Each row, then the grade of its hidden value
[  -1  201   44   18  -14 -125  -78  168  112  -83   14  123  158  -42
  -17   62   89   35  173  -30  -37 -102   11  -11   18   27  -51 -131
   59  170 -167  -57 -189  -73  -90  122  -70   -8  -51  -37   47   51
  -39   84   -4   19 -143]  C
[ -69  141    9  -70   41  -81 -142  117   66  -41   30  129  143  -31
 -239   92   64    7   18    3 -120 -126 -111   39 -118  -76  -22  -24
   49  132 -207  -77 -179  -54 -132  143 -110   27    5  -62   63   64
   45   62  -22  -53 -174]  U
[  30  -22 -128 -196 -152    7   -8 -155   25  -57  148   -1 -116 -163
 -174 -139 -109 -158 -143  -11 -381   49  -46    8 -102  165  -26  219
    4 -363  116   -4 -117 -279   86  -53  -64   28  145   50  -98  122
   17  -95   70   36  161]  A
[ -90   88   69  133  148   25  121   85   98  -61  129  162  213 -114
 -118   83 -168 -140  335 -316  138  200  219  -26  154 -171  -38  -86
  -48 -450 -114   -5  211  -23  129 -191  254  135 -284 -227  -39  291
  -17   70  -18  138  261]  J
[  18  -54  169 -139 -232  -76  109 -104  298   -9   92   44  -26  -66
 -117  -75   30  -12   45   87 -314   74    1  -50 -157   49   24  164
  175 -178   45  -75  -86 -120  194  -32   78  135   95    0  154  -22
  -11  -50  -57  115   53]  J
[-128  -32  -50 -120 -142  -16  -72 -267  -51  -62  151  -66  216  -32
 -428  174  -86 -142   10  127 -231   94  -69 -122   60 -260  -25  -60
   72 -104 -305 -124 -112  124  -34   70  -13  133  -68 -100 -153  149
  202  -97   71  235 -387]  X
[ 180  -68   16  -21 -151  100   79  -54  -74   30  -14  -18  -27 -171
   14  -14  138   -8  -64  -62 -204   52   14   -5  -42  124  122  -12
  119  -68  159   69   24 -138  219   85   76  170   98  -68 -123 -105
  129 -100  -36   62   45]  X
[  27   70  -51   93   50   60   85   79  -85  217   18  -88  -70  -66
  177   58  -76  189  267 -275  408   15   40   70  -27 -137  -66 -157
  -87  -55   14  112  122  272  107 -147   95   80 -228 -111   18  -96
   64   47 -135  -77  245]  L
[  89   30  -85    3  182  -55 -115 -142 -230  171    1 -106   28  -13
  339  -90   40  303  322 -156  113 -154   15  -18  213 -116   27 -220
 -126 -166  -62  -95  196  -40  -74  -33  108 -110 -152   39 -131  -74
   78 -227 -120  114  214]  M
[ 158  -53  -47 -190 -176    7  -66 -213  -60   84  100  104  -22 -267
 -287  -76   55  -53 -123  -34 -199   83   33  125 -209   47   46   40
   19 -461  139   48   21 -128   63  137  -27    9   93  -86  -91   -2
  144 -196 -101  115   95]  J
[  43  211  -84   63  -20  -78 -117   93  -10  -93   55   67   80 -115
    8   40   11  -38  133 -105  -36  -59   -9  101   93   64  -83 -121
  -39   29  -72  -15 -133 -208  -78   79  -46  -48  -72   -8  -87   42
  -55   41   25   11    5]  C
[  55  -96    5  -15 -196  -44   22 -132   43    7   81 -114  -82 -105
  -70  -54  -70  -21 -127  -32 -267   55  -41   78    6   89   38  138
   14 -220  182  -42   -3 -174  197  -34   75  113  195   -3  -52 -103
   54 -103   18   79  112]  X
[  20  202   17   43   12 -128 -127  157   67  -42   19  124  142  -65
  -11   61   42   71  185 -108   37  -87    9  109    7  -19  -50 -128
    2   76 -123  -29 -110 -100  -82  101  -28  -28  -74  -71   39   37
  -16   64  -38   -1  -22]  C
[  61  -32   73 -239 -184   -9   52  -92  157  -88   38  162   86  -67
 -201  -46  110  -30   13   59 -397  101  122   15 -212  -22  106  164
  171 -277   63   25  -27 -164  202   70   35  121  136 -184   34   47
  193  -99  -35  106   10]  R
[  28  176  -52   54  -44 -101 -136   59   10 -124   58   62  125  -92
  -53   61  -11  -44  110 -102  -96  -37  -15  109   99   22  -21 -100
   -9   10  -89  -43 -126 -240  -60   94  -25  -20  -42  -41  -70   67
  -23   26   29   42  -41]  C
[-218  -73  192   87  117  -89   40  181  156   79  112   14  226   -7
 -145  100 -164   40    0  -58   83  -44 -115 -255   71 -124 -207  -29
   33  129 -365 -221   10  419  -11 -118  109  239   43   -1   33  197
   19  134   62   77 -173]  U
[-201  -31   20  176  233   77  309  -74   99 -123  146  -78  -46   43
  -14    1   13 -204  101 -181 -106   35   61 -181  298 -142   53  -27
 -143 -301  -15 -259  256  -46   38 -210  144   38  -39   42  -49 -129
 -224   27  -61    0   84]  K
[  31  182 -113   -3  -88  -71 -133   58  -22 -161   52   37  104  -64
  -63   72   12  -59   65  -79 -123  -45  -29  106   52    6   -3 -107
    7   91 -104  -20 -181 -201  -74  130 -102  -33   -7  -50 -100   58
   18   42   43  -10 -133]  M
[ -50 -136  125  185  213   50  118 -126   25 -179  183   86  219 -104
   12  -20  159 -214  -11 -103 -281   25  -56 -210  415 -135  -36 -191
  -36 -181 -276 -433  395 -104  -51    9  284   67   92  139 -322   -7
 -152  -96  -50  201 -105]  X
[-165   53  -92   58   88  121  247  -26   48  -46  183  -38  -60  -70
  -61    8   24 -248   57   24  -51   31   12 -244  166  -26 -279  -51
 -116 -134 -125 -146   39  191  -17 -159   11   37  -73  109 -190  -45
 -157   61   46   21  -42]  Q
[ 165  -49  -42  -54 -151   50   65  -90  -74   39   58  -63 -119 -222
   35  -95   30  -46 -111 -105 -154   -7  -65 -112  -28  252   88  -28
   73  -78  117   11 -100 -136   81   48  -60   80   87   95  -90  -16
  -25  -75  -23   31   35]  A
[ -54  -98   18   59 -267  -40   54 -394  -28 -101  119 -247   94    8
 -322  229  -45 -106   -1   -9 -155  143  -66  -25  170 -298  256 -154
   75  -50 -106 -169  -28   40   66   96   32  142  -38 -106  -31 -185
  102 -104  -73  201 -437]  C
[-282   -7   38   77  215   -4  201  134  113  109   63 -147  -50  136
   66   10  -29   62   72   54   23 -149  -56 -276  126  -77 -243   59
 -109  100 -137 -185   14  367    3 -238   27  103   39   95   33 -117
  -78   97   59  -54  -25]  K
[ 152   15  -47 -196  -34  214   52    1  -63   73    5  145  -62 -225
  -31  -88  189  -75  -16   58 -326    4  -63  -84 -218  190  -56  122
  167  -79   48  137  -57 -215  167   33   43  178  -13    3 -148   76
  127  -86    5    3  196]  U
[-345   73  -64 -107  248  -55   62   66   83   41  107  -62   57  135
  -98  -29 -137  -13  137  174 -161 -157   -7 -361  128  -55 -317  154
 -118  -97 -245 -173 -135  223  -93 -245  -55   37  -33   68  -25  179
   -2   24  191   64  -27]  A
[ -11  190  -40   77   17  -99  -95  179   25  -61   30   47   85  -69
  -25   62  -15    2   92 -124   23  -95  -15   63   57   53  -58 -101
  -38   91  -76  -25 -156 -104  -78   65  -73  -15  -31  -36   -9   43
  -48   93   26  -39  -34]  M
[   8  -32 -118 -212 -204  -63  -29 -156   64 -135  141    3  -30  -85
 -192 -116 -132 -123 -122  -11 -407   90   56   74  -74   67   11  224
  -10 -423  127  -20  -78 -251  127  -36  -48    9  219  -64  -99  121
  104 -107   86   75  103]  Q
[-119  -85  113  -39  164   -7  -85  -90   -1  -97  126  164  401  -44
 -282   96    2  -93   73  -27 -262   49  -34 -156  157 -296   -8  -80
   75 -191 -418 -255  198    4  -40   43  213  166  -25 -113 -195  297
  167  -99   22  249 -178]  M
[  18   13  -37  -93  -43  -70 -167  -50 -162  248  -29 -125  107   22
  109   72    1  354  180   76  120 -133  -92  -24  -28 -172 -147 -125
   23  205 -203   13  -59  343   -7   36   13   82  -63  -56  -67  -63
  300 -114  -14  103 -116]  R
[  70  -26  -71 -154 -198  -48   42  -93   12 -103   59  -54  -33  -80
  -53  -92  -41  -51  -86  -39 -304   22   72  -90  -19  166  124   82
   57 -197  130   -4 -155 -170  111   28 -110   37  183  -37  -57   62
   74  -80   62   68  -37]  L
[-132 -111  212  108   91   28   89   61  120  -46   84  100  297  -10
 -246  185   -6  -51   38 -149  -36  111  -23  -65   56 -331   45  -73
   95  -35 -283 -180  238  203  119  -19  254  286    3 -196  -23   89
  126   64  -64   91 -152]  Q
[ -50  161   29   51  137  -81  -88  218   72    1   40  139   94  -92
  -97   38   12    9   59 -137   35 -135  -74   23  -31   31  -74  -61
  -30   60 -140  -76  -99  -63 -126   53  -53    7  -33   -8   64   81
  -84  108  -31  -80   17]  U
[ 133   -9  -19 -192  -94   54  -12 -137    2  204   99   88 -142 -276
 -104 -155   97  -11  -34   83 -177  -21  -87  -25 -227  182 -152   86
   44 -286   79   30  -55  -95   39   26   -6   29   -2  114  -51  -14
    5 -157  -83   73  227]  M
[  21  209   49    4   -5 -131 -103  154  120  -74   20  154  161  -52
   10   44   94   60  214  -51  -23 -100    5   30   -2    3  -53 -137
   59  140 -180  -60 -154 -106  -98  120  -45  -28  -78  -33   56   60
  -44   70  -37   18  -87]  C
[ 109 -104   46 -189  -57   89    9 -129   23  164   90  143  -86 -242
 -241  -99  119  -22 -146  -39 -195   27 -108   75 -326   22   23  114
   81 -317   64    7   87  -70   76   68   37   95   90    1    5  -31
   77 -127 -167   -8  181]  K
[  68  -58  -90 -104  -79   -4  -64 -186  -89  150  101  -28 -134 -227
 -249  -98  -32  -48 -187   -2 -205    0  -49  108 -112  119  -43  140
  -95 -453  219    8    3 -156   54   22  -21    7  130   10  -90  -83
   69 -191  -32   68  207]  M
[  -4  174  -55   58   51  -54 -112   98   -5  -37   66   90   77 -124
  -74   36   59  -57   58  -34  -69  -95  -60   67   66   49 -152  -88
  -59   19 -103  -65  -94 -141 -113   86  -34  -34  -32   29 -101    7
  -63   26   19    6  -12]  J
[ -12  164   -9  -25  -22 -108 -117  129   65 -117   30   81  126  -37
  -97   67   -3    1   76 -118  -81  -96  -67   24  -33    9   71  -80
   68  155 -166  -52 -220 -153 -105  118 -123    7  -19  -43   66  125
  -19   94   -1  -51 -149]  A
[  -3  170  -20   56   37  -84 -165  112  -11  -12   24   89  122 -105
 -129   83   44    2   57  -30  -69 -105  -70  105   29   19  -92  -68
  -24   62  -99  -35 -126 -150  -90  119  -28   10  -32  -39  -41   10
   11   20   18   17  -40]  C
[-127 -108  127  135  133  -22  129  -96   63  -45   82 -108  101   69
   70   21  148   -5   32   72 -229  -94  -89 -241  321 -136  -43 -100
  -15   68 -193 -364  182   73   -8  -30  170   90  110  130 -125 -201
  -76  -78  -21  138 -194]  X
[ -27  174  -35   -7   -2  -93  -97  157   44  -90   25   56   93  -27
  -67   70   19   12   61 -108  -28 -123  -73   20  -32   12   24 -101
   34  204 -163  -45 -222  -71 -130  113 -153  -13   -9  -19   48   74
  -34  115    1  -88 -167]  K
[  -4  185   29   16  -71 -162 -136  119   86 -101    3   58  176   -9
  -97  112  -17   55  171  -97  -35  -60   13   81   10  -39   84 -108
   67  113 -124  -21 -213 -150  -50  123  -68   15  -66 -127   97   89
   29   68   -2   26 -140]  X
[ 186  -40   18   40  -98   49   53  -65 -122  206  -15  -90 -131 -243
   61  -58  119   60  -65  -14  -66  -56  -47  -84    2  274    9  -49
   36  -60  208   54  -57  -69  120   66   18  112   39   74  -74 -190
   14 -134  -45   89  103]  C
[  -5  146  -53   18   82  -51 -123  112   -1  -41   64   93   50  -98
  -54   15   42  -21   22 -127  -48 -130 -127   76  -11   20  -50  -84
  -31   78 -146  -82  -92 -144 -155   90  -79  -44   -8   55  -34   47
  -81   60  -31  -87  -17]  K
[ -60  185    9   13   69 -116  -73  217   91  -40   15   89   93  -13
  -51   55   35   56   94  -96   40 -158  -44   -6  -39    8  -35  -92
   -4  177 -153  -70 -185    2 -139   83 -134  -23  -15  -25  102   37
  -59  128  -26  -98 -114]  U
[  13  178  -85   45  -11  -70 -136  105  -29  -68   43   46   81  -96
  -81   69   -8  -30   57 -102  -42  -70  -44  119   39   28  -49  -86
  -37   44  -68   -9 -142 -166  -75   93  -67  -16  -31  -44  -67   39
   -4   46   27  -24  -32]  M
[   8  189  -55    0  -31  -84  -99   80   33 -102   48   72   94  -53
  -35   49   97  -18  105  -17  -81  -98  -32   50   33    0  -68 -134
    1  123 -142  -70 -158 -108 -123  134 -100  -63  -22    3  -53  -10
  -40   42   -6  -10 -146]  X
[ -13  148  -98   63   41  -75 -134  100  -58  -55   55   -3   37  -97
  -75   47  -50  -38  -23 -148  -34 -125 -116   58   68   75  -14  -81
  -64   80  -81  -61 -164 -162 -137   76 -118  -27    7   34  -49   48
  -66   61   31  -67  -56]  A
[ -58  169   48  -18  107  -99 -119  210   83    4    0  139  128  -33
 -126   66   74   70   75  -50  -12 -175  -91    2  -96  -16  -36  -62
   33  179 -191  -72 -172  -24 -146  116 -102   14  -24  -35  113   57
  -15   97  -40  -80 -107]  U
[  30   26  -97 -181 -119  -26   12  -26    7  -77   32   -8  -16  -60
  -57 -104  -24  -49  -38   52 -374   -7  100  -84  -28  191    6  171
   36 -230  140   48 -171 -218  133  -14  -78   48  157  -59  -94  107
  120  -90  136   79   68]  M
[ -72  -65  163  221  261   60  153   20  102 -183  190  215  279 -152
  -78   23    2 -255  124 -315  -90  151   82 -126  330 -172    0 -159
  -39 -390 -239 -295  436 -124   40  -97  354  130  -70  -45 -208  210
 -146   15  -64  167  120]  M
[  84   23   43 -162  -75   11   34  -33   77  164   38   70  -90 -177
   21 -146  114   49   49  169 -240  -71  -39 -146 -141  242 -188  127
   93 -116   58   23 -137  -78   93  -19   12   83   21  110   -5  -11
   12 -111    8  105  173]  R
[ 103  -69   74 -160 -261    2   76 -130  148 -138   64  101   70  -87
 -138  -25   77  -62  -12  -19 -377  159   88   61 -139  -32  152  113
  182 -231   74    3   21 -196  249   64   87  149  153 -162  -12    9
  159  -82  -47  107   -7]  R
[  67   75 -104   32   21   62   22    5 -168  263  -14 -126  -84  -38
  278   26   72  272  263  -75  304  -70    5   63   -4 -126 -182 -179
  -92   66   -6   97  101  312   64  -70   67   20 -167  -34  -99 -237
  137  -56 -109  -25  156]  C
[ 148  -72  -16  -95 -303 -106    1 -224   39   30  139  -77  -95 -198
  -44 -117  -53   -2  -86  -60 -129   61   -6   24  -44  135   31  -21
   18 -274  123  -60  -68  -63   64   53  -51  -20  145   72  -39  -60
  -18 -134  -66  128   11]  J
[ -71  -73  -43  -64    0   86  -18  -11 -129  180   44 -105   43  -10
  -66  111   79  126  -82   87   42 -101 -218  -97  -93 -202 -194  -92
   29  303 -275  -73    0  477  -30   41  -22  160   60   22 -150 -120
  213   -6  -21  -37 -270]  A

Next part:
[  38  -41 -183 -164  108  -32 -212 -212 -470 -198  -33  243  235  -88
 -395   69 -160   99 -160   83  -91 -259 -396  -51   16 -326  329   32
  -36  133  -44   19  262  -99   59  105  520 -314 -151  250   27 -331
   27  -56 -407  306 -270]  [18]
[ 249 -152   81   -6   28 -131 -257   96  -71   17   53 -105  -84  137
  201 -184  -97  118  311  -63   20  127   76   24   43 -345  -17   36
  171  137   39  -13   -3 -145  100    7  203  315  -75   72 -155  -21
 -150   -1   33 -332  264]  [23]
[ 108 -194 -119 -300 -218   74 -122 -140 -181  272  -75   95  -13 -208
   79   42  119  323  330 -268  359  339 -169  218 -310  275   23  217
  537  200  340 -170   44 -493  -57  126  189  333 -120   89  265 -352
  110 -402  200  236  -76]  [26]
[ -91   16   22   30 -107  190 -294  129 -110  226 -108   38   68 -114
 -462 -380  -60   44   77   92   -4  -42 -351 -252  -33 -154  174 -243
  -85  -94   58  -19  -32   31   42   -4  126 -421  145 -223  -79  129
   80  -16 -267   26  -51]  [24]
[ -79  123  406  138 -119  164 -252  567   26  228 -272 -334 -167  165
 -182 -275  -10  -74  -56  150  220  150 -482 -293 -316   14 -163 -249
   48  293  168 -233 -543  347 -323 -256 -158  457   70 -294 -156  199
  185  -34  255  -77    0]  [20]
[ 135 -141   68 -241   47   -2 -503 -178 -211  161 -303   15 -211 -320
 -189  -66  355  347  306  -78  234   98 -295  379 -338   89  -42   91
  646   -5  220 -131  -45 -577  -32   10  -25  276  -41   45  237 -220
  147 -305  198  199    6]  [20]
[ 146   53  -59  148  -11  -69   58  394  161 -144   21  -10  122  506
  139 -224 -207    8  168    7 -435  153  134 -539  110 -431  239  -52
 -554  123 -112   -4  -45  358  192   15  213   73  116  -65 -364  117
 -150  279   47 -497  105]  [18]
[  22  119  112  -88   58   24 -500 -122  -97   27 -130  167 -121 -141
 -268   76 -187   67  -54  274  -30 -180 -152   23   18  121  226 -155
   65 -334 -206   78  182 -203  105 -150  126 -525 -157 -114 -152   37
   -9  140  -90   22   79]  [23]
[ 120  312 -273   61  -71  -75 -143 -360  -18  -38 -146   29  -98  -76
 -473  -45  -38    3 -361  356 -330 -142 -422 -183   13  346  405  185
 -435   -1 -358   -9    9  168  -41   -3 -198 -233 -310   93 -272 -383
  108  126  277   62   25]  [24]
[  31 -257   47  194 -139    3  118 -130 -202  250   93   36  116 -362
  310  148  -16  464  441 -459  222  304  -37  320 -497  211  106   84
  352  450  151 -331  294 -302  -97   36 -105  114 -138    4  283 -116
   95  -86  267  -53  269]  [19]
[ 284   17 -248 -497  -16  290   98  194   82  241  -46    8 -220  263
 -303 -249   64  -69 -174  273  -98  242 -193 -685  324   58  -43  361
 -217 -288 -137  212 -298   79  -11   84  495  520  217  341  131 -187
 -104 -161   -9   63 -342]  [19]
[ 208  -39   26 -117  262  -59   59  239  -24  107 -157  -17 -246  105
  -96  -38  100  -54  -96  189 -253  172 -220 -304   37 -149   -3  180
 -218 -250 -240  108 -114   15  -62  -78  336  270   52  182   73   89
 -142  115  132 -297   79]  [19]
[  -9  -64    4  -84  -34 -101   11 -149 -106  242 -272   30  -14 -420
  -67   97  221  356  382 -201  232  456 -424  425 -461  294   79  194
  265   80  262 -262  152 -394 -165  100  158  108  -37  -83  284 -209
  130 -186  382  100   76]  [20]
[ 103  258  118 -160  118  128   11  351  209 -121 -335  110  -35  333
   61  117  -60   80   71  125 -166  319  -49 -367  -58  147  230   20
 -293 -140  -58   -4   25  214  -31 -210  252   64  154   29  -50   98
  -27  265  298 -259  -35]  [24]
[ 145  -38  214 -111  -96  149 -525  247 -276   82  -30    9  -71   63
 -277  161  -47  -26 -393  296  122 -180 -371 -318 -222   36  -40  -61
  334  420 -101  -95 -282  -90 -133 -161  -83  425 -134  137 -152  -80
  329   94  134  220 -208]  [20]
[ 121 -231   31  222 -114 -159  -48  218  -87  275  412 -146    6   65
  248  -95 -180  218  197  -17  105  123   76   40 -135 -303  -77  113
 -136  212 -405 -131  133   -5  -21  151  300  321   -3  -25 -240  123
 -265   33   -5 -348  214]  [23]
[ 127  206 -209  189  -60 -149 -275 -261 -157 -165  -23  -57  190 -107
 -657  -57  -35   74 -359  368 -259 -272 -517 -167  -56   -7  404   90
 -462  438 -430 -143    9  204  -37  125 -206  -91 -122   90 -387 -373
  255  273  199  134 -101]  [20]
[  78  144  -38  -49  -42  128 -300  -92 -195   40 -187   51 -104  -68
 -426  -18   39   39 -331  249 -100 -168 -464 -224 -148  197  195   40
    6  135 -127  -52 -116   49 -117 -110 -135   11 -185  138  -58 -234
  217    5  112  212 -129]  [24]
[  40  -66  179  -54  183  -35 -153   92 -130   92 -284   -7 -193 -115
    5  -63  181  262  317  -90   11  224 -286  194 -281 -145  -55   57
  240 -116  178 -106   33 -194  -74  -65  251  190   27    9  209   18
  -52 -124   81  -77   97]  [24]
[ 114 -214 -104  116  154 -107   78   48 -145  368  -79   99 -207 -277
 -160 -126  292   91   26  -21 -357  139 -273 -105 -217 -113   86  137
 -131 -250 -234   18   51 -248   -5   36   63  -98   -6   28  177  168
  -56   65  120 -329  262]  [19]
[ -48  222  182   38 -267  213 -313  223  273  255 -283  -49 -245  100
 -179 -287 -123  -57  119  147 -120  196 -192 -409  -52  320   76 -247
    4 -190  280  -39 -342   96   73 -211 -290 -172  -54 -428 -239  122
  184   56  254 -101  132]  [20]
[ 163  329 -381 -347    2  -23 -121 -386 -161 -255 -335  232   93   74
 -308  113 -113  -72 -342  195  -40  -68 -331 -104   95  392  613  183
 -227    3 -106   94  180   45  -85  -80  217 -360 -381  335  -96 -553
   30  -61  125  126 -106]  [20]
[ 108 -225  -17  -69   23  -53  -19 -224 -312  349 -138  -75 -202 -449
   65   18  318  354  228 -266  364  250 -353  509 -491  266  -61  275
  505  180   86 -233   60 -426 -302   22   10  418 -201  166  425 -252
   15 -405  307   72  176]  [10]
[ 265  -57   98   53   52  -41 -410    1    3 -281  -69  -18   85  220
  171 -261 -138  258  538 -178 -170   31  250  -50  114 -457  185 -140
  187  249  238  -36   96  -94  323  -37  -30   74   28   38 -205  -64
  -24  156  -17 -324  267]  [23]
[-147  140 -133   92 -200  137   52  -57   21  238 -106   96  -69  -33
 -166 -334 -201   46  128  -31 -201  127 -268 -246   -3  100  250  -72
 -264 -276  178    2   60  175   59  -11  155 -537 -148 -217  -55  -46
  -86 -145 -179  -36   93]  [24]
[ 228  -91 -217 -189  -36   33  -40  330   11  193    7   76 -117  341
 -110 -319   59 -112  -59  144 -320  162  -91 -595  166 -332   64  158
 -271 -176 -114  175 -190   29  124   89  404  231   95  154 -152   37
 -145  -17  -76 -302  -51]  [20]
[ 314  -95 -153 -125   35   97    9  257    1   84    9   29 -131  328
 -105 -361   -2 -114  -32  100 -445  124  -59 -698  293 -407   46  142
 -224  -53    0  188 -231  104  177   31  255  313   84  246  -83   -3
  -78   92  -80 -317   20]  [10]
[   0  189  -19   18 -127  -78  -23 -111  172  170 -109  -97 -258   60
   55 -302 -365 -111  196   71  -59  211  -93  -63  228  164  142  -38
 -197 -399  151   89  -36  119   64  -90  197 -349 -324 -264 -220  -67
 -258 -116   14 -268  365]  [10]
[  41 -122  126   74  172  -68 -251  -40 -241   13 -281   68   61 -314
 -112    0  274  399  362 -201   35  116 -287  340 -451 -135  157  -38
  276  176  108 -224  211 -318  -52  -20   -5  -33   81   -4  212    0
  132   17  153  -61  134]  [24]
[  69   24  209 -147    3  225 -469  271  -79  152 -239 -136  -17  -15
 -406 -268   -8  -71  -46  183  322  -66 -264 -234  -19   26   83 -298
  163   62  -28  -16 -275  -10 -127 -208  -48  -10  169 -123  -50  154
  147   13    3  -33  -26]  [19]
[ 137 -123  247 -221   22   24 -364  288 -454   -3  -88  -50   20   93
 -107  164 -120 -111 -292  137  368  -35 -482 -103 -197 -195  -92  -17
  456  528  157  -93 -221  -92 -272 -151  352  552 -208  266  -15 -153
  187  -85  -23  172 -172]  [20]
[ -87   -3   41  -27 -208  178 -269   13  -57  288 -111 -141  -18 -125
 -277 -561 -132   80  348  -73  276  110 -288  -18   32  -87   44 -212
  144  -70  352  -60 -116   -1    0   20  153 -228   49 -283  -23  -14
  -26 -310 -258   47   63]  [23]
[ 160  147 -233 -199 -200  -18  209  273  373  182  -17  184  -68  372
  120   53 -228 -156    3  183 -355  461  110 -619  191  289  259  178
 -552 -348 -142  145  -37   58  184   39  362  -89  -27 -130 -299   30
 -118  228  342 -379   40]  [18]
[ -85   54  -59   86  -78    0 -157  -32 -271  258 -130  -17  -15 -282
 -506  -60  104   51 -299  192   70  -84 -663  -10 -349  159  171   22
 -125  137 -218 -164  -58   29 -271    8    1 -119 -128  -54  -20 -117
  160  -89   83  183  -92]  [20]
[ -11  607  -52  -77 -358  230   -2    9  532  -22 -274 -135 -196  394
  -45  -95 -315   54  -17  260  -53  271  -66 -425   57  808  269   57
 -473 -106   -5 -110 -277  542  -64 -175 -247   74 -150 -268 -352 -312
   31  -14  553   63  -83]  [26]
[-173 -140  223   -3  188   13 -389  -58 -312  -13  -78   98   54 -215
 -281 -420 -330  165  545  -87  -26 -104 -262  165  216 -799   24 -354
  209 -419  450   95  290 -182  296   54  744 -730   80 -243   76  147
 -226 -139 -886   67   72]  [23]
[ -31   37  177  536  -12 -296  -31  -76  104  -23  122   -6  -73 -133
  199  247 -140  486  334  -22 -458  121  -26  196 -408  -28   86   77
 -262  136 -259 -319  279   12  150   73 -194  -15 -154 -282 -247   10
    1  361  393 -195  307]  [26]
[ 296 -134 -166 -247 -107  100  -71   85  -59  121   24  122   -9  165
   61 -136  -45   24  120  -60  -89  237   20 -365  128  -88  121  165
  112   96  139   90  -29 -184  134   48  256  246  -32  243   -6 -146
    4  -21   43 -172   31]  [23]
[ 126 -188  109   35  -38  -39 -282 -158 -230   64   12   31  -74 -169
  262   98   39  459  392 -262  161  102   -8  373 -375    4   -4  101
  534  293  137 -220  198 -371    7   -2  -23  292 -195  112  125 -200
   26 -161  149   29  170]  [24]
[  40  268  175  -20  238  -53  268  -19  169   -9 -375  108 -174 -230
 -163  442   26  209   25  206 -340  462 -454  -56 -218  442  121  275
 -311 -231  -63 -126  143   13 -112  -97  179   49   25  -22  203  -68
  149  398  590    3   15]  [10]
[ 101  -74   27 -163    0  178 -214  153 -327  174  -64   36  -42   -2
 -208  -75  -58  -86 -276  104  190 -100 -323 -245  -72  -21   92  -47
  162  139  -78   26 -109  -17 -189 -151  197   77 -120  194   70  -26
   40 -108 -135   33  -67]  [10]
[-195 -313  303   30 -154  272 -319  659 -327  459 -111  -48  183 -108
 -324 -448   29  -48  187 -161  368  105 -474 -286 -324 -481 -105 -487
  345  257  438 -156 -289  -94 -133  -58  259  -71  312 -357  104  440
  209 -171 -385  -12 -101]  [26]
[ 333 -110 -122  -58   21 -101 -123  218   61   26  120  -53   57  285
   38 -207 -115  -59   78   92 -124   97  188 -369  234 -281  193   43
 -269   72 -322  111  -23   -1  145   40  203  151   91  122 -285   71
 -160  219   81 -510  204]  [19]
[ 216  -65 -123 -463   57  127  -38  119  -59  361 -156  -21 -237  -65
 -268 -109  237   18  -80  190  233  284 -327 -151   10  187  -70  312
   64 -270 -163   90 -170 -224 -192   48  454  438  143  222  240 -105
  -85 -243  143   36 -177]  [10]
[ -94 -232   56   45  -76  137 -259  265 -485  297  127  109  174 -190
 -497  -97  -45   19 -263  129   66 -186 -574 -283 -243 -390   25 -140
   61  261  -95  -89  -24  -66 -105   76  346 -110   71   12   11  103
  177  -21 -412  228 -265]  [20]
[ -29 -119 -109  -28  -32  -11 -372   81 -386  194 -181   16  141 -168
 -428 -314  140  -51 -107   -6  232 -189 -432   26 -241 -182  286 -234
   68  153  -69  -63  -56 -140 -158  -20   84 -328  -46  -88  -40   29
   65 -208 -183  -38    8]  [18]
[  11 -213  192   21 -126  -94 -240  189 -100  223  181   79   48  -75
  311  260 -164  334  338 -116  280  212   93  244 -363    1  -26  -19
  280  134 -103 -199  241 -359   23   43  291  110  -43 -172  -74  115
  -65   16  117 -101  107]  [26]
[-162 -188  519   29 -181  296 -356  740  -78  478  -30 -208 -118  111
  -31 -455 -211  -79  296  -26  393  215 -263 -305 -129 -387 -360 -447
  379    6  451  -84 -394   52  -91 -176  320  170  226 -429  -49  508
   10 -163 -330 -124   32]  [24]
[ 192 -157 -149   39  -72  -29   58   78 -106  104    2 -181   86  128
  197 -459   23  151  386 -326  165  237    8    7  -48 -281  135   65
    5  345  137 -108  -19   67  -73   66  137  309    5  119   13 -113
 -186 -243   18 -377  259]  [10]
[ 254 -191 -106 -214    8  178  -81  269  -80  155   28   -4  -23  244
   25 -309   34   43  118  -70   32  108   88 -404  111 -253   57   50
   35   35  -65   92 -115  -34   42   -6  271  308  165  233   68   33
 -137 -115 -119 -250   -4]  [19]
[ 103 -153  -12  -58   46  -42 -228 -123 -267  220 -215  -66 -142 -289
  -30 -118  366  351  251 -195  287  132 -299  431 -459   86   24  146
  414  153   35 -204   41 -345 -220    1  -27  304  -78  116  257 -169
   11 -343  220    2  129]  [24]
[ 115  483  -75   24 -310  155  -30 -158  376   74   35 -128 -223  155
 -212  117 -348   52 -329  483 -134   71 -138 -424  107  818  199  220
 -506    0 -451  -78 -172  417  -74  -90 -311  159 -226  -75 -389 -338
   94  213  565  130  -68]  [10]
